In the rows, 128 means zero.
Each row is followed by its class number. Each block has new classes, again numbered from 0 up, in any order.
[ 73 153 189  95 123 123 154 146 124 160 132  91 105 131 144 118 119 133
  78 148 110 142 116 168 141 104 129 157 178 109 106 171 117 149  82] | 3
[108 151 159 146 105  50 170 102  78 122  65  80 150 113  56 155  83 138
 167 185  94 151 135 166 157 190  99 142 132  88  82 135 114 162 100] | 2
[113 153 141 129  88  79 109  59 112 188  96 163 169 110 148 111 129 114
 133 155 111 153 110 123  85 113 107 193 167 118 143 103  95 103 109] | 6
[120 147 191 142 121  75 140 104  59  94  68  80 133 120  86 159  85 122
 160 208  94 127 145 153 158 171 128 110 123  97 115 149 130 172  92] | 0
[ 82 132 184 111 134 128 141 183 144 167  95  83 111 132 141 126 136 147
  95 163 111 144 139 174 167 125 142 140 163  95 124 183 132 143 124] | 2
[123 122 166 147 104 119 104  91 127 184  76 165 117 113 147 118 138 117
 138 169  95 129 127 109 106 117 162 143 132 131 163 140 114 111 130] | 1
[119 128 157 144  95  93 113  91 110 178  99 166 130 118 145 107 115 116
 138 162  94 130 122 113  84 119 138 178 152 137 163 132  98 106 123] | 8
[ 82 131 170 107 138 138 135 180 152 182 126 106 111 131 140  96 131 151
  78 147  99 139 126 164 140 110 146 144 161  95 128 179 110 140 107] | 8
[127 129 158 130  90  91 105  80 111 175  98 165 131  93 173 130 144 122
 133 161 107 125  95 124  88  99 143 190 164 130 155 138  90 120 111] | 3
[ 89 129 180 110 134 121 153 178 140 181 116  70 113 115 142 129 138 143
  90 155 125 152 135 172 165 121 126 151 161  89 111 179 134 144 125] | 2
[ 74 141 190 107 121 130 146 183 143 181 115  74 115 131 147 122 122 151
  87 150 118 148 137 161 158 126 129 146 159  98 113 171 133 137 130] | 10
[107 147 188 148 125  82 148 114  79 108  63  76 121 135  89 155  91 116
 157 196  97 133 140 158 160 175 133 107 119 105 124 137 143 176 114] | 6
[110 146 157 133  76  91 129  92 117 187  92 161 141 122 139  94 117 122
 135 154 101 145 118 120  88 136 123 194 148 136 142 118 105 104 115] | 9
[105 163 175 142 104  52 147  97  47 114  69  80 151 118  70 156  87 132
 175 205  97 148 147 145 157 168  96 139 138  91 105 136 115 153  97] | 0
[105 155 178 131 105  70 146 125  87 136  76  61 166 111  70 157 100 134
 173 185 113 168 151 163 164 172 100 144 132  74  74 137 132 171 114] | 4
[ 86 140 187 105 142 145 132 173 133 166 105 100 101 146 141 108 138 142
  90 161  99 134 123 171 163 111 157 138 147 101 132 178 126 154  91] | 9
[ 76 148 173 106 130 121 136 189 154 188 100  78 134 139 142 111 134 155
  93 153 112 149 135 179 162 127 131 135 150  92 122 170 135 146 129] | 6
[ 88 120 181 103 134 133 150 178 149 192 118  85 102 132 143 115 129 138
  80 157 106 145 132 180 160 131 144 156 157 102 116 182 123 139 106] | 2
[ 80 133 174 106 136 128 145 183 143 180 128  93 108 126 148 102 139 154
  70 155 109 152 120 183 155 129 138 159 166  93 123 180 118 138  91] | 2
[ 81 143 183 116 146 134 133 184 140 177  87  95  94 141 138 103 147 151
  91 159 100 145 126 175 164 120 158 147 152 100 135 187 135 146 112] | 5
[103 138 160 133  80  87 135  91 117 172  91 152 134 119 133 105 116 123
 141 161  97 145 118 121  91 141 112 183 151 129 147 119  99  94 131] | 7
[ 74 151 181 103 144 133 147 145 135 172 130  90 111 131 143 109 130 137
  74 154 108 156 130 167 148 109 126 162 166  90 115 168 130 154 100] | 4
[110 139 155 128  79  90 123  87 120 188  95 157 142 124 150 110 123 115
 142 157 103 147 118 118  96 122 128 190 146 138 147 116 107 111 116] | 9
[113 141 190 147 115  70 151  98  60 100  66  74 132 114  89 172  85 118
 173 207  95 132 137 150 161 172 117 114 125  95 117 142 126 161 106] | 7
[111 142 166 128  80  89 130  76 108 176  85 159 138 117 129 119 113 120
 133 161  98 135 121 116  95 127 125 193 159 133 141 131  96 103 115] | 10
[134 119 155 142  96  89 118  93 120 185  87 163 134  85 163 126 151 129
 123 168 107 131 105 137  97 113 136 197 160 115 157 157  94 112 119] | 2
[ 72 134 178  97 130 137 151 197 160 190 126  92 104 147 148  83 135 151
  74 144 109 151 126 179 154 125 140 159 150 102 120 175 121 142  95] | 9
[115 136 195 142 113  76 149 104  62 100  68  78 129 106  94 173  91 117
 161 201  97 125 132 154 158 166 130 111 127  94 118 153 124 168  95] | 7
[102 153 178 145 102  54 149 108  59 116  70  86 130 115  83 162  83 123
 175 192  96 137 134 152 147 169 119 134 138 102 104 148 113 170 102] | 3
[117 151 162 132  76  83 114  78  95 177  94 163 139 110 144 122 113 120
 147 167  97 131 109 125  90 129 128 199 164 132 142 127  87 107 112] | 3
[115 126 162 144 109 122  98  93 117 165  92 175 121 126 140 107 127 118
 131 164  92 124 131 111  93 115 157 143 149 131 174 135 106 114 122] | 8
[ 84 134 184 114 147 131 150 153 143 156 111  93  95 126 143 106 133 135
  73 161 106 149 123 179 149 120 135 140 166  90 124 172 127 155  97] | 2
[ 87 150 181 100 129 130 140 178 141 185 112  96 117 127 140  97 132 152
  76 148 104 147 120 177 151 118 138 151 166 101 111 175 119 135  89] | 5
[ 98 156 182 142 106  65 153 103  58 105  64  88 144 113  67 167  86 125
 170 195  91 139 137 150 159 167 110 123 140  83 108 146 110 157  98] | 7
[117 138 153 130  77  85 117  61 105 173 100 158 157  99 152 126 124 108
 142 159 109 149 110 112  85 113 108 182 162 125 144 109  97  99 110] | 7
[ 99 177 173 142 108  67 152  94  58 117  85  75 164 114  69 154  74 135
 165 186  97 156 148 159 157 182  95 140 137  79  76 130 121 161  92] | 4
[142 122 153 141  99  95 110  86 107 177  99 157 142  86 165 133 144 125
 134 167 107 125 103 114  89  90 137 198 159 125 159 153  99 112 118] | 8
[ 74 145 177 100 135 139 133 175 149 197 129  97 112 136 148  92 130 148
  76 149 102 149 130 180 148 129 140 164 157  88 119 172 117 143 104] | 4
[120 146 181 144 117  66 148  92  49 107  66  78 137 111  80 163  86 122
 164 203  97 131 145 145 156 167 113 127 135  96 106 147 119 164  96] | 0
[108 154 146 133  86  88 106  67 104 191 113 161 161 116 144 110 119 117
 139 153 113 161 126 111  89 121 105 194 162 122 138 101 107 103 116] | 4
[105 161 185 142 113  55 159  77  52 111  72  72 149 103  70 162  79 113
 161 203  94 146 141 143 149 156 104 137 148  88  87 145 112 160  81] | 1
[ 65 135 179 102 135 132 152 186 151 172 124  91 103 140 140  94 134 152
  73 148 109 149 120 172 152 124 129 151 159  92 125 176 118 128 109] | 7
[ 73 139 176 110 139 126 143 168 131 178 120  88 114 133 139  97 126 149
  81 155 102 145 134 172 146 119 139 161 166  93 124 183 114 137  93] | 8
[134 127 169 127  81  91 118  85 105 190  96 152 150  92 164 147 156 123
 131 161 124 134 109 126 103  97 127 208 164 129 144 155 105 107 112] | 11
[ 77 157 170 107 143 131 138 159 137 179 112 114 121 141 140  96 120 144
  74 151  96 139 121 172 151 120 135 143 165  93 126 163 111 134  96] | 6
[ 67 161 179 101 126 125 170 142 143 171 119 102 116 140 126  99 130 150
  75 144 114 160 123 160 145 120 114 167 170 105 102 161 131 130 100] | 11
[ 69 127 175 112 136 135 152 199 164 184 120 105  87 145 134  87 132 147
  67 145 100 148 127 190 151 143 152 155 151  93 130 188 120 143 106] | 2
[ 86 145 182  94 136 132 139 181 151 177 102  81 123 130 152 118 145 143
  91 155 116 141 126 177 166 107 144 139 154  97 125 173 134 150 116] | 6
[105 170 166 140 106  55 150  99  64 101  63  82 161 126  59 149  78 143
 175 198  88 145 147 156 159 186  98 125 125  89  95 126 118 161  97] | 0
[130 127 201 151 131  89 134 114  71 100  57  76 113 111  95 164  94 112
 161 213  88 116 137 153 161 168 158  96 116  99 124 160 130 185  93] | 1
[ 75 144 186 119 138 136 132 174 143 180  95  96  92 138 143  94 137 153
  85 158  99 144 125 170 149 124 146 148 153  90 137 181 125 144 121] | 10
[121 119 165 141  98 124  99 101 122 178  84 181 105 128 151 127 125 106
 137 157  99 110 124 114  99 123 173 146 141 146 170 145 112 123 133] | 3
[115 132 158 140  88  97 120  82 113 180 103 165 127 128 136 106 108 112
 143 160  91 137 125 109  85 122 131 175 149 144 156 116 100 101 123] | 8
[ 87 145 183 124 153 140 127 184 142 167  91 111  88 130 148  93 146 154
  80 157  93 142 116 172 154 119 160 136 155  96 140 179 129 147 114] | 5
[140 125 157 130  92  90 111  82 107 179 103 147 144  89 176 131 152 121
 128 169 121 137 106 119  95  95 123 204 157 125 154 140 107 113 112] | 0
[ 78 138 185  96 130 129 138 181 136 178 115  88 109 141 146 100 136 153
  82 160 106 141 133 176 160 123 142 160 156 100 123 181 116 131  96] | 0
[124 142 163 137  91  88 127  78 123 181  94 155 138  84 158 112 134 121
 126 165  97 144  99 118  84 107 126 198 160 117 137 132  95 108 121] | 1
[115 150 154 134  75  81 104  71 102 175 101 152 156 111 149 106 118 119
 143 162 109 154 125 114  83 129 107 181 156 128 144 101 104  99 120] | 0
[109 146 158 136  78  72 135  77  99 182  93 144 145 115 136 114 103 119
 150 162  95 148 115 118  94 139  96 197 157 129 137 106  93  89 129] | 7
[ 70 146 173  98 119 134 147 199 159 192 113  94 117 148 142  86 130 157
  90 144 104 154 130 171 154 130 137 158 151 106 114 168 124 132 112] | 9
[ 79 136 184 102 130 132 133 187 145 178 120  93 101 135 152 107 128 143
  83 144 108 138 123 176 146 117 148 143 162 105 116 181 119 149 107] | 3
[143 125 165 146 112 119 105  81 113 167  71 184 111 104 149 121 135 113
 123 169  87 110 111 119  98 114 164 152 147 135 170 148 105 122 115] | 5
[105 156 187 142 102  69 156 103  62 118  69  89 143 123  58 164  97 125
 165 185 104 146 141 149 156 167 108 136 141  97  96 146 125 161 101] | 11
[100 165 134 141  85  70 109  60 110 187  92 177 167 115 147  94 123 123
 133 151 103 155 111 123  79 119 104 182 163 119 153 101  94  98 109] | 6
[ 67 132 185 120 144 141 143 181 149 160 100 104  77 147 134  97 142 141
  88 154  95 142 120 171 151 123 153 139 144  91 147 183 125 144 124] | 7
[ 78 140 187 101 137 130 149 148 145 166 116  90 107 121 154 111 130 142
  64 153 106 142 123 164 140 104 132 146 170  96 122 176 121 149 106] | 10
[129 121 154 138  97  97 117  93 122 178  88 165 134  92 155 126 155 130
 121 167 108 134 107 133  99 114 141 196 160 117 158 154 100 112 117] | 2
[ 68 144 183 116 138 136 139 170 142 166 109 110  78 146 141  96 134 141
  85 147 100 140 118 170 142 118 158 145 154 105 131 182 125 151 109] | 3
[ 79 130 180 107 140 147 137 192 153 180 127  95 104 135 147  95 136 149
  78 147 107 146 128 165 148 113 152 151 161  99 128 179 124 138 108] | 8
[115 146 140 148  81  75 114  64 101 190  94 186 154 107 138 114 123 124
 137 149 107 141 118 112  82 126 108 186 165 124 150 121  88  96 122] | 11
[ 84 141 185 107 128 130 127 185 143 180 107  85 116 122 161 125 132 143
 101 154 117 145 128 169 157 114 146 135 159  98 118 177 136 158 120] | 3
[ 75 146 178 109 139 128 162 143 147 156 117  98 105 133 127 102 119 134
  75 152 107 157 126 170 146 126 121 143 170  94 108 157 126 143  96] | 2
[112 149 188 151 118  81 137 108  53 114  72  91 126 118  81 167  93 120
 170 199  92 133 145 149 161 168 131 133 132  92 117 151 122 172 104] | 4
[134 131 193 142 122  79 143  97  59  97  64  80 131 106  84 180  89 107
 163 214 100 125 139 154 163 170 136 108 137  98 110 151 131 178  88] | 2
[104 144 145 142  82  92 115  89 132 182  95 180 136 122 151  91 118 117
 136 147  95 145 115 120  78 132 128 184 148 127 154 111  94 106 130] | 9
[ 69 142 179 108 133 147 139 193 158 189 112 105 100 150 129  86 124 158
  71 142 102 140 133 168 151 135 144 139 152  95 126 178 121 133 119] | 10
[ 71 142 182 104 131 126 141 173 156 170 119  88 102 131 152 100 125 137
  84 142 117 151 119 172 138 119 137 146 167  96 108 165 124 154 116] | 3
[129 127 149 139  91  88 111  75 111 181 105 156 153  86 173 130 137 123
 137 165 104 139 114 120  86  93 123 191 161 123 154 139  93 107 113] | 8

Next block: new classes, numbered from 0 again.
[163 138 181 151 107 133 104 101 135 116 136 177 125  80 116 161 128 157
  99 101 135 170 127 172 124 192 136 151 134 151 125 122 139 144 112] | 6
[135 109  90 110  94  98 108 161  98 141  97  98 111 138 132 146 114 152
 131  79 111 145 146 162 191 136 107 111  90 148  97 108 137  87 154] | 4
[144 144 157 137  92 116 102 160 148 107 102 130  89 114 156 140 137 125
  96 104 147 150 133  88 124 159 133 119 136 149 151 114 115 122 142] | 4
[159 136 188 128 122 142 122  90 153 119 166 151 127  90 122 149 149 117
  94 106 121 124 134 170 115 158 143 136 135 139 107 113 173 130 115] | 6
[141 172 152 132 101 130 143 162 108 134  91  92 131 123 154 149 151 128
 117 146 131 162 114 125 158 112 129 153 152 141  90 143 114  92 118] | 4
[147 167 173 112 123 116 133 176 119 121  79  98 139 135 116 135 124 151
 108 148 131 165 123 128 192 111 121 121 163 122 112 114 125 122 133] | 7
[149 170 161 137  95 128 127 151 106 134  81  92 130 117 135 141 158 124
 119 145 130 159 122 130 159 113 136 151 147 140  96 127 105  98 117] | 2
[168 134 187 156 101 127 105  97 138 118 132 169 124  81 111 156 127 150
  96 103 136 168 134 163 127 188 134 158 128 147 124 126 148 145 115] | 5
[148 176 176 115 124 107 131 170 120 121  71  94 140 136 118 126 129 153
 111 150 116 163 121 122 188 114 119 123 157 128 109 107 118 110 137] | 2
[139 142 134 140 102 110  78 142 150 100 101 106 100 131 126 121 121 128
 127 143 106 124 125  76 119 183 135 108 128 149 167 102 114 109 147] | 3
[155 150 153 125  90 118  96 153 151 110 102 128  99 112 142 134 139 127
 104 116 145 155 139  91 121 173 136 118 128 146 153 108 116 132 134] | 2
[169 131 181 148 101 135  99 113 129 116 131 177 127  95 115 170 123 152
  98  97 139 168 134 167 132 195 134 160 132 143 121 129 149 141 112] | 7
[134 121  58  73 124  86 124 185 140 131 122 113  86 142 144 119 115 169
 126  95 124 157 143 175 166 134 103  73  81 105 121 121 135  84 168] | 6
[164 130 150 152 129 153 111  96 126 130 153 148 128  93 128 157 149 142
  96 116 129 138 129 163 120 187 142 149 127 146 108 138 171 156 104] | 7
[142 172 158 133  94 132 141 158 111 135  89  94 124 120 143 152 156 128
 126 152 132 156 123 134 162 109 131 149 144 146 102 133 113  99 109] | 3
[147 129 117 111  83 104 151 155 119 138  82  83 103 120 129 111 120 153
 128  89  97 144 134 161 211 127  89 107  83 134 125 111 129  50 169] | 5
[139 164 157 137  90 135 136 157 103 130  85  90 132 118 144 151 152 121
 117 147 128 156 120 129 165 106 135 152 148 144  96 134 109 101 115] | 4
[144 174 180 120 113 113 139 171 130 124  70  94 134 124 116 122 128 150
 105 144 128 167 119 123 188 116 110 124 160 128 109 116 119 117 137] | 5
[135 138 147 141 105 116  89 135 149  97  97 105 111 131 133 121 126 125
 126 139 110 127 115  65 131 183 135 107 127 146 163 113 103 112 148] | 1
[133 116  60  81 121  82 122 183 141 134 118 113  84 145 145 117 112 167
 127  91 123 151 145 172 161 137  98  82  80 107 120 121 145  84 165] | 6
[155 150 136 122  93 109  80 157 148 114 109 110  82 118 130 110 127 130
 114 124 130 126 131  83 106 185 139 110 139 145 154 108 122 132 144] | 3
[148 177 180 119 106 115 139 172 133 125  70  87 135 122 117 119 132 149
 107 144 123 165 117 120 194 120 115 122 158 136 110 113 117 116 138] | 5
[156 151 167 130  89 114  98 158 156 110 101 127  94 110 145 135 144 126
  99 111 140 157 141  89 121 172 137 119 134 143 151 112 117 118 140] | 2
[144 172 185 114 100 111 151 176 133 121  69  98 132 128 127 125 134 150
 113 149 123 161 125 129 193 121 112 116 158 126 115 107 114  98 130] | 0
[129 106 107 127  94  80 119 168  98 138  99 104  98 153 152 139 132 145
 139  88 133 146 154 163 191 139 107 110  98 126 120 130  93  91 140] | 1
[140 120 111 119  84 103 162 157 106 135  80  77 101 125 141 115 119 147
 140 105  98 129 139 154 209 134  91 103  85 130 130 108 127  42 173] | 1
[164 149 141 123 131 142 112 119 161 119 157 156 123  99 109 150 146 142
  94 115 145 159 146 165 135 165 126 117 132 133 103 121 146 150 138] | 5
[145 118 108 116  95 104 144 162 107 136  78  80  99 127 129 117 110 151
 130  97  98 132 141 163 207 139  93 105  90 120 129 103 133  51 172] | 7
[137 111 105  99  85  96 114 155  99 136  98  94 105 141 129 134 120 153
 136  86 100 135 138 168 191 140 109 119  87 142 108 112 132  75 156] | 0
[139 167 171 117 112 112 141 172 121 119  68  95 138 132 126 126 125 147
 109 142 120 160 120 117 192 110 120 117 157 127 109 115 125 110 141] | 4
[136 116  58  75 121  82 119 183 148 138 120 115  87 139 143 117 118 158
 127  87 127 161 143 174 167 145  97  87  78 108 107 117 137  94 158] | 5
[140 112 100 107  88  97 116 165 100 141  92 101 102 129 122 139 114 163
 131  76 110 144 145 166 191 127 115 104  92 148 109 110 132  83 160] | 6
[135 142 153 146  96 117  73 140 149  90  94 109 105 127 122 121 115 131
 115 130 105 121 119  73 125 178 134 104 132 150 174 105  96 111 149] | 6
[140 169 143 141  98 129 129 153  98 134  85  89 128 123 148 154 151 126
 118 150 142 162 116 132 156 102 135 155 145 141  92 137 110 104 117] | 4
[126 153 165 130 121 118 115 177 123 123  94  84 147 152 129 134 157 131
 122 154  92 169 107 128 173 141 116 149 166 124 105 141 123  78 146] | 7
[163 135 182 123 121 137 124  91 165 127 168 143 129  92 126 151 160 111
  94 115 123 135 136 164 115 155 145 143 123 137  98 125 186 137 104] | 5
[145 137 146 135 104 125  70 146 143  96 104 101 108 138 115 122 121 122
 114 138 106 111 121  77 122 179 137 108 129 138 167  99 110 115 139] | 7
[126 110  96 122  96  86 107 167 101 132  90 106 102 149 141 132 132 140
 129  83 126 153 151 161 190 136 104  98 103 121 117 120  91  83 148] | 4
[142 120 109 123  78  98 153 153 104 133  78  83 106 126 143 118 113 148
 133  95  96 133 137 161 213 125 100 101  81 133 129 109 130  44 171] | 4
[141 113  90  98  99  98 100 161  94 138 100  97 109 144 121 139 128 151
 133  86 106 142 151 168 190 134 116 111  85 139 101 107 124  95 151] | 2
[151 178 174 118 107 115 130 174 121 120  56  93 137 133 111 118 132 150
 111 148 116 161 125 111 195 112 119 117 160 128 106 115 108 113 129] | 2
[138 166 149 138 107 131 135 149 104 132  86  89 127 121 149 152 153 120
 115 149 136 153 120 129 156 104 135 149 147 137  91 134 112 101 113] | 4
[140 124 115 108  85  98 165 156 105 137  85  89  99 125 138 119 121 148
 140  95 103 139 147 168 213 129  94 103  85 133 139 102 134  48 177] | 3
[141 119  70  83 114  84 121 182 133 136 110 114  91 150 144 117 126 159
 128  87 119 153 150 170 171 141 100  87  75 105 115 120 130  81 156] | 2
[134 111 102 108  91  99 120 165 101 133  90 101 105 129 123 139 111 159
 132  83 103 137 142 165 191 137 117 104  93 145 110 108 130  81 159] | 6
[154 146 166 141  88 120 101 152 156 116 112 125  89 108 143 139 147 127
  96 103 148 145 135  98 121 166 138 120 128 153 150 117 115 127 137] | 5
[137 139 142 140  97 116  74 139 146  97  96 105 113 130 126 117 118 121
 116 130 105 122 117  69 125 175 135 104 130 147 157 106 109 113 142] | 4
[166 134 176 137  97 128 109 103 131 115 135 174 132  86 122 164 114 149
 104 102 134 167 136 163 130 194 138 157 127 143 118 130 149 149 107] | 4
[150 170 152 124 110 135 130 157  98 133  87  81 122 122 138 148 148 129
 112 151 134 154 111 130 161 105 136 153 150 135  97 135 117 101 118] | 7
[126 130 145 167  96 101  98 139 161  97  94 125  90 111 164 109 143 120
 102 120 119 138 106  97 121 170 128  97 138 144 152 110 135  69 178] | 0
[164 154 131 124 101 108  76 155 144 114 105 106  87 112 129 108 129 131
 102 126 140 133 137  77 105 185 142 101 143 141 148 100 116 137 155] | 2
[156 133 151 150 115 138 111  97 133 128 148 153 123  95 139 149 162 144
  98 111 133 145 128 168 126 186 139 133 128 152 105 135 156 145 109] | 0
[147 143 128 126 103 117  80 151 139 110 101 104  92 116 127 106 116 125
 104 122 130 120 125  73 106 171 131 105 143 142 148  97 123 132 154] | 4
[137 172 163 116 122 105 136 166 124 125  67  98 134 133 118 120 117 150
 123 151 122 160 122 120 191 112 110 121 165 130 105 113 126 116 132] | 3
[141 169 165 140  95 131 146 156 108 134  87  89 122 123 154 144 157 121
 121 145 139 148 114 120 160 113 129 151 151 141  95 142 106  95 116] | 1
[150 174 170 129 114 113 164 143 102 136  66  80 128 130 134 132 161 130
 114 134 132 172 115 101 177 110 123 154 155 142 105 146 119  71 154] | 5
[138 137 132 141 104 119  76 131 138  94  96 102 114 131 121 113 119 125
 118 138 100 120 115  72 127 181 132 106 128 145 163 105 109 114 148] | 4
[160 147 124 115 128 140 116 126 161 118 162 164 120 100 115 149 140 144
 109 128 139 158 151 154 128 168 131 111 138 136 109 124 155 149 131] | 3
[150 183 185 115 112 118 139 173 124 118  67  96 141 133 118 126 135 150
 109 149 118 167 122 118 196 105 117 125 159 130 110 114 111 112 131] | 2
[144 140 148 125  97 116 105 152 148 102 102 128  95 110 147 138 128 123
  99 115 141 146 136  87 127 162 139 117 135 145 148 111 129 133 146] | 4
[162 134 191 139 103 131 116 102 136 120 134 166 133  88 122 161 127 152
 109 111 133 172 133 156 133 199 135 157 129 138 121 140 146 149 106] | 1
[132 113  48  70 126  80 122 179 135 135 122 121  85 147 141 119 117 159
 136  98 126 158 153 169 163 145 100  83  85 104 113 125 146  90 160] | 3
